[128 = 0]

cj_dt: 140, 178, 137, 122, 136, 131, 119, 167, 131, 112, 95, 98, 126, 153, 110, 98, 159, 134, 141, 131, 67
cp_tn: 178, 187, 69, 183, 93, 124, 166, 109, 132, 138, 123, 91, 105, 70, 103, 166, 77, 99, 131, 98, 159
gn_tb: 166, 139, 78, 113, 127, 123, 147, 164, 109, 104, 101, 128, 140, 132, 158, 110, 155, 140, 107, 125, 125
bq_ll: 150, 81, 71, 142, 148, 80, 198, 118, 93, 128, 99, 147, 127, 96, 136, 121, 133, 117, 102, 124, 162
cp_tn: 117, 122, 138, 129, 134, 133, 157, 173, 109, 137, 91, 99, 104, 112, 128, 155, 130, 140, 179, 118, 110
bq_ll: 99, 104, 156, 122, 129, 115, 75, 93, 168, 151, 162, 152, 124, 132, 124, 112, 128, 85, 116, 145, 132
gn_tb: 145, 103, 87, 123, 123, 147, 158, 150, 97, 111, 146, 119, 153, 93, 171, 145, 146, 177, 103, 138, 158
gn_tb: 139, 135, 126, 163, 142, 133, 137, 157, 126, 142, 117, 101, 101, 101, 125, 132, 138, 138, 139, 147, 106
gn_tb: 147, 135, 152, 120, 131, 169, 39, 124, 194, 124, 114, 86, 101, 119, 109, 159, 151, 98, 115, 151, 77
cp_tn: 107, 137, 111, 150, 123, 165, 119, 74, 143, 150, 192, 91, 103, 116, 146, 104, 127, 150, 67, 107, 122
cj_dt: 99, 134, 127, 116, 115, 101, 203, 133, 76, 131, 113, 152, 137, 153, 128, 126, 89, 140, 176, 77, 161
cp_tn: 139, 99, 96, 113, 135, 101, 176, 129, 99, 111, 105, 133, 149, 111, 130, 132, 140, 131, 119, 122, 148
cp_tn: 124, 133, 176, 167, 160, 169, 138, 129, 110, 118, 141, 89, 133, 118, 93, 145, 141, 201, 125, 165, 92
cj_dt: 155, 114, 102, 102, 115, 167, 100, 124, 141, 112, 115, 129, 117, 136, 162, 165, 123, 131, 104, 109, 142
cp_tn: 98, 122, 159, 135, 137, 155, 138, 141, 117, 143, 124, 102, 100, 133, 128, 144, 122, 157, 157, 114, 107
gn_tb: 114, 133, 74, 67, 104, 95, 122, 83, 150, 121, 138, 130, 144, 147, 147, 70, 151, 72, 75, 78, 129
cj_dt: 92, 166, 146, 132, 114, 106, 128, 137, 129, 142, 178, 124, 155, 127, 121, 75, 139, 129, 142, 141, 119
gn_tb: 100, 96, 134, 95, 117, 142, 82, 164, 155, 130, 181, 85, 164, 63, 158, 131, 194, 137, 119, 182, 115
cp_tn: 109, 79, 133, 91, 158, 119, 153, 87, 102, 108, 107, 167, 136, 187, 133, 102, 136, 145, 93, 100, 129
cj_dt: 185, 224, 85, 178, 113, 159, 163, 205, 91, 124, 102, 115, 96, 153, 163, 111, 107, 180, 150, 106, 114
cj_dt: 166, 159, 123, 138, 117, 180, 101, 96, 146, 104, 128, 103, 124, 131, 111, 170, 108, 145, 98, 117, 125
gn_tb: 149, 148, 87, 130, 138, 123, 156, 104, 123, 117, 100, 101, 110, 138, 118, 100, 140, 122, 87, 95, 101
gn_tb: 130, 134, 79, 139, 131, 83, 230, 137, 58, 124, 120, 157, 146, 138, 146, 85, 116, 156, 126, 96, 163
cj_dt: 144, 167, 136, 163, 114, 103, 171, 69, 104, 114, 146, 171, 165, 146, 74, 136, 60, 130, 132, 113, 181
bq_ll: 155, 153, 92, 149, 139, 120, 188, 146, 99, 118, 86, 86, 113, 108, 111, 126, 137, 144, 128, 109, 105
cj_dt: 151, 59, 124, 177, 168, 99, 156, 118, 112, 144, 103, 167, 106, 97, 119, 157, 114, 120, 124, 167, 161
bq_ll: 137, 114, 144, 145, 150, 96, 152, 86, 129, 131, 73, 142, 104, 139, 69, 151, 96, 86, 145, 111, 126
gn_tb: 112, 139, 149, 156, 157, 85, 168, 165, 112, 137, 114, 85, 139, 87, 80, 96, 171, 132, 160, 169, 79
bq_ll: 88, 78, 160, 62, 145, 76, 94, 82, 162, 113, 123, 139, 172, 137, 85, 96, 177, 67, 109, 146, 103
cj_dt: 120, 125, 121, 177, 136, 113, 196, 96, 101, 156, 113, 119, 87, 110, 100, 150, 77, 125, 149, 91, 149
cp_tn: 99, 160, 153, 108, 111, 167, 116, 194, 118, 135, 129, 105, 114, 154, 164, 127, 134, 165, 179, 111, 99
cp_tn: 135, 121, 139, 173, 144, 121, 112, 117, 160, 159, 111, 98, 79, 87, 94, 151, 121, 87, 140, 145, 106
gn_tb: 84, 130, 126, 108, 126, 166, 126, 58, 131, 132, 180, 107, 117, 166, 146, 88, 128, 158, 64, 75, 115
cj_dt: 125, 146, 142, 152, 120, 152, 146, 187, 87, 124, 177, 139, 165, 119, 163, 125, 131, 209, 150, 168, 150
bq_ll: 107, 59, 122, 83, 161, 108, 143, 114, 131, 120, 80, 98, 117, 115, 118, 127, 180, 105, 109, 118, 91
bq_ll: 143, 201, 137, 143, 109, 150, 107, 172, 136, 126, 130, 104, 124, 139, 125, 119, 126, 141, 157, 132, 99
bq_ll: 147, 156, 94, 132, 142, 109, 170, 151, 112, 118, 86, 86, 118, 119, 113, 96, 161, 129, 121, 116, 84
bq_ll: 117, 35, 135, 84, 169, 154, 151, 134, 110, 118, 36, 107, 76, 141, 140, 189, 146, 138, 139, 92, 101
cp_tn: 96, 71, 113, 64, 139, 112, 147, 139, 102, 114, 124, 153, 153, 156, 176, 92, 170, 143, 107, 114, 133
bq_ll: 117, 126, 129, 106, 135, 134, 144, 108, 114, 108, 132, 120, 149, 148, 122, 112, 142, 153, 105, 114, 118
cp_tn: 105, 169, 128, 142, 72, 146, 160, 165, 116, 164, 131, 99, 95, 95, 140, 192, 59, 119, 223, 73, 166
gn_tb: 156, 143, 139, 106, 127, 132, 107, 148, 127, 98, 95, 159, 148, 169, 123, 136, 126, 129, 140, 134, 125
cj_dt: 145, 115, 124, 185, 132, 144, 141, 73, 130, 143, 152, 126, 108, 92, 105, 172, 83, 134, 106, 133, 165
bq_ll: 138, 135, 142, 144, 121, 148, 111, 137, 126, 137, 127, 166, 108, 157, 146, 149, 88, 135, 149, 123, 151
107, 82, 122, 103, 138, 112, 120, 116, 143, 133, 135, 112, 134, 98, 132, 122, 164, 107, 108, 140, 120 => bq_ll
111, 139, 132, 151, 147, 125, 177, 130, 94, 132, 134, 111, 126, 133, 119, 97, 136, 169, 125, 123, 109 => gn_tb
116, 104, 125, 91, 130, 101, 74, 94, 180, 134, 124, 129, 124, 129, 119, 102, 158, 56, 98, 131, 106 => cj_dt
174, 208, 70, 193, 121, 76, 189, 129, 100, 130, 138, 141, 140, 122, 110, 60, 112, 123, 107, 128, 141 => bq_ll
111, 89, 106, 80, 152, 129, 199, 148, 67, 100, 83, 125, 137, 163, 159, 110, 160, 181, 119, 87, 115 => cp_tn
123, 93, 140, 63, 145, 161, 168, 137, 85, 75, 70, 108, 154, 161, 125, 169, 149, 186, 135, 94, 110 => bq_ll
226, 207, 117, 158, 131, 111, 114, 148, 136, 82, 61, 152, 148, 159, 71, 132, 114, 107, 133, 155, 111 => cp_tn
74, 98, 150, 124, 118, 139, 117, 33, 165, 154, 173, 81, 112, 88, 88, 158, 108, 95, 107, 98, 133 => cj_dt
141, 111, 93, 104, 159, 129, 146, 114, 109, 99, 114, 124, 138, 158, 148, 74, 179, 159, 56, 122, 97 => cp_tn
141, 102, 105, 114, 113, 138, 98, 61, 173, 127, 131, 102, 118, 89, 109, 175, 117, 76, 89, 110, 145 => gn_tb
109, 117, 135, 98, 113, 119, 136, 162, 114, 128, 122, 144, 143, 133, 149, 139, 125, 127, 169, 120, 146 => cp_tn
142, 97, 116, 125, 135, 164, 121, 149, 124, 126, 113, 116, 105, 115, 162, 164, 135, 152, 122, 130, 130 => cj_dt
149, 131, 106, 139, 133, 114, 154, 168, 126, 131, 80, 79, 108, 76, 111, 154, 147, 110, 157, 133, 104 => bq_ll
141, 128, 122, 109, 121, 94, 113, 162, 132, 120, 115, 164, 153, 135, 138, 112, 141, 100, 146, 151, 138 => bq_ll
101, 137, 123, 93, 127, 84, 201, 188, 70, 126, 73, 154, 132, 174, 145, 94, 127, 133, 194, 83, 125 => cj_dt
135, 115, 153, 94, 140, 115, 139, 139, 123, 101, 57, 122, 138, 141, 85, 166, 132, 111, 168, 120, 107 => bq_ll
102, 85, 173, 127, 148, 127, 114, 59, 151, 139, 111, 133, 103, 138, 78, 163, 100, 94, 131, 113, 125 => bq_ll
114, 141, 142, 170, 120, 119, 164, 95, 108, 141, 175, 139, 146, 110, 103, 135, 86, 148, 136, 132, 167 => cj_dt
117, 157, 104, 114, 118, 119, 115, 179, 126, 145, 136, 147, 111, 167, 189, 58, 149, 125, 130, 115, 111 => gn_tb

sz_md: 102, 168, 123, 131, 109, 102, 120, 111, 94, 122, 141, 119, 124, 132, 144, 161, 73, 122, 108, 110, 111
dr_mf: 128, 121, 137, 134, 65, 152, 106, 117, 237, 124, 72, 151, 106, 81, 87, 96, 114, 134, 126, 148, 111
dr_mf: 149, 146, 161, 134, 60, 143, 92, 134, 180, 115, 108, 139, 136, 124, 122, 109, 155, 123, 110, 141, 118
dr_mf: 152, 128, 127, 122, 162, 87, 154, 131, 43, 131, 166, 108, 138, 138, 171, 131, 153, 130, 134, 126, 132
jj_jb: 127, 196, 151, 158, 115, 94, 92, 139, 175, 70, 98, 158, 159, 117, 146, 90, 37, 96, 95, 109, 128
jg_nb: 89, 146, 140, 127, 130, 155, 112, 144, 128, 153, 145, 146, 127, 139, 104, 193, 99, 143, 138, 105, 144
jj_jb: 132, 91, 129, 120, 182, 143, 153, 162, 127, 143, 109, 133, 117, 151, 116, 121, 199, 131, 130, 140, 141
sz_md: 98, 98, 113, 137, 125, 178, 91, 91, 141, 104, 118, 139, 115, 148, 148, 132, 98, 102, 135, 125, 139
jj_jb: 150, 186, 113, 153, 89, 95, 164, 135, 157, 132, 193, 83, 163, 94, 162, 67, 140, 150, 107, 121, 149
dr_mf: 112, 127, 86, 132, 127, 168, 100, 139, 143, 104, 102, 138, 151, 125, 104, 126, 100, 117, 105, 119, 123
dr_mf: 85, 147, 141, 153, 182, 97, 114, 158, 104, 114, 122, 161, 68, 125, 220, 159, 72, 130, 140, 118, 144
dr_mf: 148, 108, 135, 109, 82, 153, 139, 101, 138, 156, 133, 113, 153, 119, 67, 130, 173, 135, 127, 135, 123
ls_gf: 131, 147, 136, 127, 176, 102, 124, 180, 148, 99, 97, 130, 107, 196, 134, 115, 140, 112, 115, 140, 99
ls_gf: 140, 113, 117, 143, 98, 135, 136, 123, 140, 145, 126, 146, 134, 22, 148, 102, 129, 155, 134, 130, 160
jj_jb: 159, 139, 148, 130, 105, 105, 112, 150, 110, 108, 102, 135, 125, 124, 160, 110, 171, 120, 100, 144, 109
jg_nb: 142, 115, 167, 131, 121, 174, 110, 120, 134, 143, 195, 124, 152, 171, 144, 139, 171, 133, 173, 124, 176
jg_nb: 116, 151, 86, 130, 106, 126, 141, 134, 138, 133, 131, 106, 136, 106, 108, 124, 114, 141, 100, 122, 112
dr_mf: 114, 116, 78, 117, 131, 146, 81, 177, 149, 113, 77, 147, 71, 124, 116, 164, 95, 153, 142, 149, 68
jg_nb: 86, 145, 74, 169, 106, 184, 88, 158, 185, 113, 145, 140, 113, 77, 190, 116, 87, 153, 126, 118, 163
dr_mf: 70, 128, 75, 142, 154, 163, 148, 134, 212, 133, 98, 132, 120, 105, 78, 112, 71, 132, 113, 114, 141
jg_nb: 136, 148, 105, 134, 127, 133, 122, 148, 185, 114, 109, 141, 166, 93, 74, 100, 76, 134, 126, 119, 126
jg_nb: 115, 157, 96, 129, 97, 144, 115, 137, 134, 126, 119, 129, 161, 99, 89, 141, 93, 134, 96, 111, 118
jj_jb: 114, 85, 156, 124, 167, 167, 118, 134, 129, 130, 96, 157, 116, 165, 120, 143, 169, 108, 134, 132, 151
jj_jb: 175, 167, 145, 149, 129, 89, 133, 141, 135, 92, 132, 138, 197, 91, 147, 56, 112, 111, 107, 117, 154
jj_jb: 143, 57, 89, 99, 151, 169, 157, 122, 132, 155, 86, 131, 147, 97, 33, 120, 171, 137, 136, 140, 122
ls_gf: 123, 129, 185, 148, 135, 105, 174, 106, 137, 143, 108, 149, 143, 86, 146, 88, 161, 107, 94, 117, 186
dr_mf: 122, 142, 128, 139, 168, 120, 143, 120, 57, 117, 168, 119, 174, 151, 167, 127, 126, 103, 108, 99, 169
sz_md: 129, 112, 189, 136, 141, 163, 115, 129, 133, 145, 165, 147, 135, 164, 153, 144, 172, 124, 162, 123, 185
sz_md: 155, 94, 158, 137, 126, 150, 106, 111, 163, 105, 80, 178, 162, 78, 112, 83, 118, 105, 137, 130, 161
jg_nb: 116, 133, 55, 131, 145, 78, 209, 90, 131, 132, 154, 53, 108, 122, 143, 67, 119, 131, 105, 135, 105
ls_gf: 110, 187, 130, 154, 67, 148, 153, 122, 173, 140, 159, 100, 189, 113, 114, 92, 159, 121, 54, 102, 170
ls_gf: 130, 128, 65, 124, 105, 158, 74, 171, 118, 102, 96, 137, 119, 108, 128, 148, 111, 144, 114, 138, 83
jj_jb: 122, 117, 140, 123, 157, 144, 138, 153, 107, 142, 135, 124, 125, 171, 133, 145, 188, 126, 121, 129, 142
sz_md: 145, 132, 119, 161, 170, 153, 95, 198, 122, 94, 131, 167, 161, 96, 201, 93, 143, 131, 125, 119, 184
ls_gf: 119, 113, 185, 132, 150, 149, 128, 96, 93, 126, 100, 171, 187, 127, 103, 135, 133, 80, 100, 98, 185
sz_md: 98, 96, 114, 151, 147, 192, 146, 174, 148, 156, 136, 126, 101, 126, 185, 113, 248, 146, 103, 136, 189
sz_md: 138, 110, 98, 128, 116, 148, 112, 109, 92, 105, 159, 91, 122, 175, 183, 113, 170, 113, 122, 141, 118
dr_mf: 127, 153, 135, 137, 103, 147, 98, 148, 163, 109, 119, 133, 141, 151, 125, 122, 132, 119, 107, 127, 124
ls_gf: 159, 140, 139, 142, 149, 103, 135, 191, 163, 129, 127, 144, 118, 93, 158, 93, 152, 159, 147, 143, 141
ls_gf: 162, 136, 149, 119, 158, 73, 123, 140, 90, 103, 123, 131, 121, 155, 153, 122, 116, 117, 144, 138, 100
jg_nb: 75, 145, 158, 150, 139, 147, 127, 154, 130, 139, 126, 139, 90, 163, 187, 154, 173, 119, 91, 119, 163
sz_md: 164, 108, 144, 109, 102, 106, 160, 107, 116, 145, 126, 98, 121, 139, 115, 104, 206, 127, 119, 153, 105
jj_jb: 105, 145, 109, 134, 158, 125, 133, 140, 170, 117, 109, 137, 135, 128, 93, 121, 66, 124, 126, 115, 125
ls_gf: 93, 99, 102, 106, 95, 145, 125, 42, 78, 138, 134, 99, 104, 152, 110, 177, 95, 109, 127, 124, 95
ls_gf: 121, 144, 179, 138, 162, 159, 145, 125, 166, 133, 151, 140, 204, 176, 77, 110, 138, 96, 119, 95, 196
jg_nb: 142, 142, 149, 118, 94, 180, 95, 171, 167, 167, 180, 136, 153, 137, 76, 178, 149, 175, 176, 123, 143
jg_nb: 160, 82, 137, 133, 181, 92, 155, 96, 140, 103, 126, 121, 101, 136, 178, 57, 130, 109, 173, 153, 136
ls_gf: 113, 120, 160, 129, 144, 91, 178, 104, 145, 155, 133, 110, 75, 143, 151, 117, 155, 129, 137, 141, 133
dr_mf: 163, 137, 121, 136, 156, 85, 111, 141, 131, 74, 113, 131, 124, 139, 172, 78, 93, 110, 139, 142, 103
jj_jb: 140, 141, 152, 142, 133, 132, 118, 140, 149, 104, 108, 148, 164, 130, 129, 94, 136, 104, 104, 121, 151
sz_md: 113, 125, 106, 140, 80, 146, 142, 88, 121, 130, 121, 113, 145, 85, 141, 102, 150, 114, 76, 122, 144
jg_nb: 124, 168, 169, 116, 121, 146, 158, 184, 188, 190, 178, 107, 145, 184, 52, 163, 197, 167, 135, 121, 144
jj_jb: 97, 125, 146, 130, 90, 156, 123, 99, 105, 163, 194, 99, 88, 168, 181, 178, 170, 142, 145, 128, 146
sz_md: 100, 157, 124, 132, 119, 96, 128, 136, 92, 125, 115, 123, 91, 132, 168, 157, 117, 126, 92, 125, 104
sz_md: 116, 139, 113, 131, 136, 119, 134, 158, 92, 131, 147, 103, 93, 162, 185, 143, 177, 137, 108, 136, 117
117, 144, 106, 134, 169, 88, 155, 167, 138, 131, 131, 117, 85, 127, 159, 120, 116, 151, 136, 136, 113 => dr_mf
119, 87, 107, 119, 163, 151, 161, 110, 129, 161, 155, 116, 126, 121, 102, 133, 135, 146, 167, 126, 152 => jj_jb
136, 162, 120, 139, 101, 138, 124, 153, 163, 115, 131, 114, 160, 136, 120, 96, 155, 124, 88, 125, 131 => dr_mf
145, 107, 163, 122, 104, 127, 133, 97, 117, 133, 122, 124, 122, 139, 139, 116, 179, 112, 123, 141, 131 => sz_md
116, 143, 121, 143, 134, 134, 137, 143, 170, 113, 101, 131, 141, 126, 121, 92, 133, 113, 89, 124, 139 => ls_gf
132, 108, 120, 115, 167, 112, 165, 73, 112, 142, 183, 99, 142, 152, 103, 127, 81, 126, 184, 118, 138 => jg_nb
104, 117, 157, 139, 90, 185, 62, 99, 67, 114, 113, 178, 158, 105, 160, 180, 114, 98, 104, 102, 168 => dr_mf
122, 69, 99, 89, 158, 172, 118, 146, 119, 133, 31, 157, 131, 140, 13, 164, 152, 115, 108, 139, 84 => jj_jb
176, 100, 131, 101, 121, 110, 137, 103, 153, 125, 123, 108, 127, 148, 78, 100, 135, 129, 168, 156, 85 => dr_mf
142, 100, 143, 141, 137, 157, 104, 131, 132, 107, 117, 152, 137, 125, 164, 101, 156, 112, 133, 134, 160 => sz_md
102, 160, 63, 129, 80, 135, 121, 100, 144, 100, 125, 79, 133, 156, 112, 114, 95, 109, 73, 125, 79 => ls_gf
114, 161, 93, 141, 109, 131, 147, 136, 155, 122, 125, 105, 154, 115, 113, 97, 130, 124, 75, 117, 129 => jg_nb
107, 147, 166, 112, 38, 137, 126, 74, 23, 179, 180, 101, 133, 138, 141, 220, 182, 131, 92, 110, 130 => ls_gf
126, 109, 136, 127, 120, 156, 110, 136, 167, 113, 63, 155, 130, 126, 94, 112, 149, 107, 100, 137, 122 => jj_jb
150, 151, 122, 130, 118, 101, 139, 118, 98, 127, 170, 111, 160, 107, 141, 118, 108, 136, 135, 118, 134 => jj_jb
104, 157, 73, 136, 71, 184, 74, 101, 98, 106, 137, 140, 209, 76, 90, 161, 35, 118, 93, 84, 138 => jg_nb
131, 138, 147, 153, 150, 94, 127, 128, 168, 104, 126, 147, 103, 104, 185, 86, 79, 125, 154, 133, 145 => jj_jb
111, 148, 128, 145, 239, 121, 166, 169, 157, 121, 149, 140, 174, 160, 108, 100, 87, 117, 141, 96, 184 => jj_jb
117, 85, 69, 127, 81, 160, 91, 85, 80, 111, 68, 156, 126, 24, 134, 139, 84, 123, 103, 128, 111 => ls_gf
141, 141, 108, 132, 197, 124, 121, 214, 163, 123, 122, 160, 142, 109, 102, 126, 87, 161, 166, 122, 136 => sz_md
104, 109, 125, 128, 141, 116, 167, 113, 171, 155, 134, 105, 63, 139, 138, 120, 142, 144, 151, 146, 122 => ls_gf
107, 73, 150, 121, 131, 181, 127, 94, 185, 147, 104, 145, 103, 145, 86, 133, 146, 119, 157, 138, 146 => sz_md
75, 90, 181, 121, 134, 150, 110, 87, 125, 165, 115, 173, 64, 123, 127, 211, 84, 133, 181, 122, 147 => dr_mf
111, 127, 111, 107, 100, 228, 50, 186, 91, 149, 153, 145, 152, 174, 82, 240, 161, 157, 137, 113, 123 => ls_gf
169, 68, 125, 124, 94, 163, 129, 86, 167, 123, 80, 150, 168, 50, 79, 65, 154, 116, 130, 144, 145 => jj_jb

nf-ch: 76, 131, 130, 110, 37, 83, 52, 155, 97, 128, 121, 181, 51, 107, 123, 92, 169, 99, 43, 181, 99
nf-ch: 122, 114, 30, 146, 113, 64, 116, 112, 64, 133, 170, 109, 151, 92, 156, 124, 97, 73, 166, 170, 136
gz-pr: 106, 125, 148, 106, 97, 109, 112, 132, 101, 143, 151, 157, 89, 150, 134, 132, 154, 129, 93, 134, 125
qp-dq: 132, 110, 137, 123, 119, 101, 138, 99, 168, 132, 169, 117, 120, 99, 160, 152, 94, 148, 133, 148, 154
dl-mt: 95, 158, 104, 113, 170, 98, 124, 151, 77, 172, 115, 146, 173, 119, 111, 141, 139, 151, 174, 147, 138
nf-ch: 143, 114, 75, 151, 146, 127, 162, 138, 109, 122, 121, 99, 163, 145, 122, 123, 127, 102, 168, 123, 139
nf-ch: 150, 143, 100, 146, 190, 137, 161, 114, 132, 132, 122, 88, 199, 116, 124, 150, 88, 140, 201, 108, 148
ff-bp: 171, 126, 90, 184, 90, 108, 201, 102, 135, 67, 144, 31, 142, 201, 87, 166, 102, 92, 157, 48, 208
qp-dq: 104, 146, 133, 115, 98, 96, 100, 122, 88, 139, 149, 144, 106, 134, 126, 138, 133, 122, 108, 129, 131
dl-mt: 162, 112, 119, 146, 160, 164, 160, 123, 129, 91, 112, 136, 129, 145, 87, 111, 159, 138, 131, 102, 148
gz-pr: 109, 132, 160, 129, 59, 107, 134, 149, 172, 126, 117, 94, 98, 162, 131, 145, 124, 118, 95, 118, 139
ff-bp: 139, 174, 153, 153, 85, 142, 90, 108, 153, 79, 97, 93, 116, 118, 96, 128, 92, 108, 98, 82, 123
nf-ch: 108, 174, 153, 119, 139, 120, 85, 123, 135, 136, 105, 142, 141, 81, 111, 134, 108, 158, 128, 135, 124
ff-bp: 126, 116, 108, 128, 151, 132, 131, 143, 125, 133, 112, 147, 138, 109, 122, 109, 146, 134, 138, 154, 123
nf-ch: 77, 168, 146, 110, 79, 90, 49, 146, 116, 136, 101, 168, 94, 78, 111, 111, 137, 133, 79, 169, 107
nf-ch: 117, 121, 160, 100, 97, 98, 88, 81, 126, 142, 198, 158, 83, 92, 178, 145, 99, 138, 93, 152, 122
ff-bp: 101, 132, 144, 96, 123, 120, 114, 141, 74, 169, 151, 161, 113, 164, 147, 135, 156, 124, 114, 130, 104
gz-pr: 147, 136, 145, 141, 128, 147, 145, 116, 160, 112, 123, 93, 139, 142, 126, 143, 103, 128, 136, 94, 136
dl-mt: 136, 146, 164, 117, 142, 163, 102, 109, 119, 127, 132, 145, 121, 128, 134, 126, 121, 132, 111, 103, 97
ff-bp: 144, 99, 98, 140, 150, 114, 180, 124, 142, 126, 145, 107, 149, 135, 129, 141, 126, 140, 166, 133, 170
dl-mt: 173, 116, 129, 155, 133, 172, 148, 103, 165, 91, 126, 87, 137, 135, 138, 124, 96, 105, 133, 91, 118
qp-dq: 102, 174, 139, 110, 141, 144, 74, 145, 79, 162, 104, 145, 149, 122, 139, 120, 121, 110, 130, 125, 67
dl-mt: 157, 90, 120, 152, 106, 124, 171, 114, 192, 93, 141, 90, 115, 129, 134, 133, 112, 127, 126, 126, 165
gz-pr: 148, 123, 139, 124, 131, 138, 133, 91, 93, 116, 173, 138, 109, 156, 129, 140, 131, 125, 117, 92, 136
gz-pr: 115, 145, 160, 135, 96, 126, 139, 157, 200, 131, 87, 80, 136, 138, 128, 144, 105, 134, 125, 120, 133
gz-pr: 128, 116, 127, 122, 123, 158, 87, 138, 117, 120, 111, 169, 101, 103, 137, 81, 151, 106, 90, 154, 74
gz-pr: 184, 85, 70, 162, 139, 199, 87, 104, 103, 60, 115, 158, 105, 78, 135, 38, 139, 55, 93, 143, 55
ff-bp: 126, 90, 160, 100, 110, 143, 114, 121, 151, 155, 169, 148, 92, 123, 203, 122, 119, 116, 95, 157, 80
qp-dq: 154, 44, 129, 129, 132, 187, 138, 157, 182, 90, 96, 197, 64, 106, 122, 46, 208, 134, 62, 183, 97
qp-dq: 139, 114, 118, 129, 144, 153, 113, 128, 118, 114, 118, 158, 118, 108, 123, 96, 148, 122, 114, 142, 105
dl-mt: 140, 124, 97, 159, 61, 136, 109, 132, 156, 116, 122, 43, 139, 130, 194, 118, 55, 29, 127, 123, 67
gz-pr: 113, 150, 162, 106, 156, 126, 132, 129, 126, 160, 132, 139, 144, 136, 128, 155, 127, 167, 144, 119, 136
dl-mt: 131, 144, 159, 121, 115, 150, 95, 111, 134, 132, 137, 120, 121, 123, 161, 131, 95, 110, 111, 112, 86
dl-mt: 107, 99, 116, 120, 124, 54, 178, 135, 168, 143, 153, 135, 121, 111, 113, 159, 145, 191, 147, 176, 219
nf-ch: 102, 153, 145, 121, 106, 123, 92, 151, 129, 127, 91, 150, 111, 114, 102, 113, 147, 135, 98, 140, 115
qp-dq: 139, 105, 107, 138, 111, 116, 135, 116, 109, 95, 144, 151, 93, 132, 100, 112, 161, 125, 103, 131, 156
ff-bp: 166, 68, 82, 160, 108, 145, 172, 130, 153, 92, 135, 94, 117, 150, 145, 103, 133, 80, 127, 131, 130
qp-dq: 115, 140, 118, 131, 83, 67, 135, 106, 90, 118, 171, 117, 104, 156, 104, 162, 129, 127, 120, 109, 187
ff-bp: 142, 66, 87, 132, 149, 147, 150, 150, 143, 130, 124, 149, 126, 109, 156, 85, 155, 112, 132, 181, 105
qp-dq: 120, 122, 128, 130, 109, 140, 133, 162, 111, 118, 98, 145, 104, 168, 96, 105, 181, 116, 99, 121, 122
117, 155, 95, 137, 130, 123, 109, 141, 104, 153, 113, 85, 178, 122, 159, 132, 82, 82, 168, 128, 88 => dl-mt
104, 91, 130, 111, 44, 99, 96, 139, 106, 125, 160, 167, 43, 144, 151, 102, 169, 91, 49, 164, 108 => nf-ch
160, 71, 114, 143, 114, 170, 183, 150, 121, 99, 126, 126, 95, 211, 118, 100, 189, 92, 102, 100, 124 => nf-ch
152, 127, 123, 132, 174, 170, 117, 112, 118, 117, 122, 146, 144, 103, 129, 107, 124, 128, 138, 123, 100 => gz-pr
150, 117, 109, 143, 158, 152, 155, 133, 117, 103, 109, 137, 135, 144, 88, 111, 161, 134, 137, 112, 145 => dl-mt
146, 133, 157, 129, 122, 152, 118, 101, 157, 120, 142, 107, 125, 121, 157, 138, 88, 120, 120, 107, 107 => dl-mt
153, 77, 98, 132, 140, 165, 98, 119, 99, 80, 125, 214, 71, 85, 104, 49, 195, 117, 71, 169, 101 => qp-dq
142, 135, 90, 139, 126, 131, 75, 93, 56, 88, 143, 171, 104, 91, 102, 90, 141, 98, 101, 130, 111 => nf-ch
168, 111, 95, 126, 216, 199, 89, 92, 61, 111, 137, 201, 140, 73, 133, 69, 147, 117, 134, 140, 65 => gz-pr
158, 153, 67, 188, 178, 123, 160, 128, 174, 63, 52, 88, 194, 66, 31, 116, 113, 161, 189, 123, 203 => ff-bp
100, 163, 123, 115, 118, 94, 143, 142, 27, 156, 147, 129, 133, 220, 93, 164, 166, 119, 140, 78, 156 => ff-bp
117, 183, 179, 121, 118, 125, 86, 104, 151, 123, 119, 122, 128, 97, 115, 152, 88, 156, 115, 105, 130 => ff-bp
110, 142, 143, 127, 100, 110, 151, 153, 133, 140, 116, 98, 130, 180, 116, 153, 136, 128, 130, 105, 149 => qp-dq
126, 120, 127, 123, 119, 118, 117, 117, 122, 124, 145, 145, 110, 114, 132, 123, 132, 130, 114, 141, 130 => qp-dq
130, 152, 130, 136, 138, 152, 102, 135, 110, 104, 88, 151, 125, 118, 82, 102, 152, 130, 111, 115, 116 => nf-ch
157, 99, 113, 148, 150, 134, 156, 111, 201, 105, 126, 104, 146, 77, 138, 125, 96, 148, 152, 151, 153 => ff-bp
197, 106, 109, 173, 163, 192, 179, 103, 166, 68, 112, 81, 153, 146, 109, 115, 111, 110, 152, 74, 138 => dl-mt
109, 160, 131, 115, 163, 93, 148, 125, 98, 156, 139, 131, 161, 140, 99, 170, 131, 175, 170, 115, 178 => ff-bp
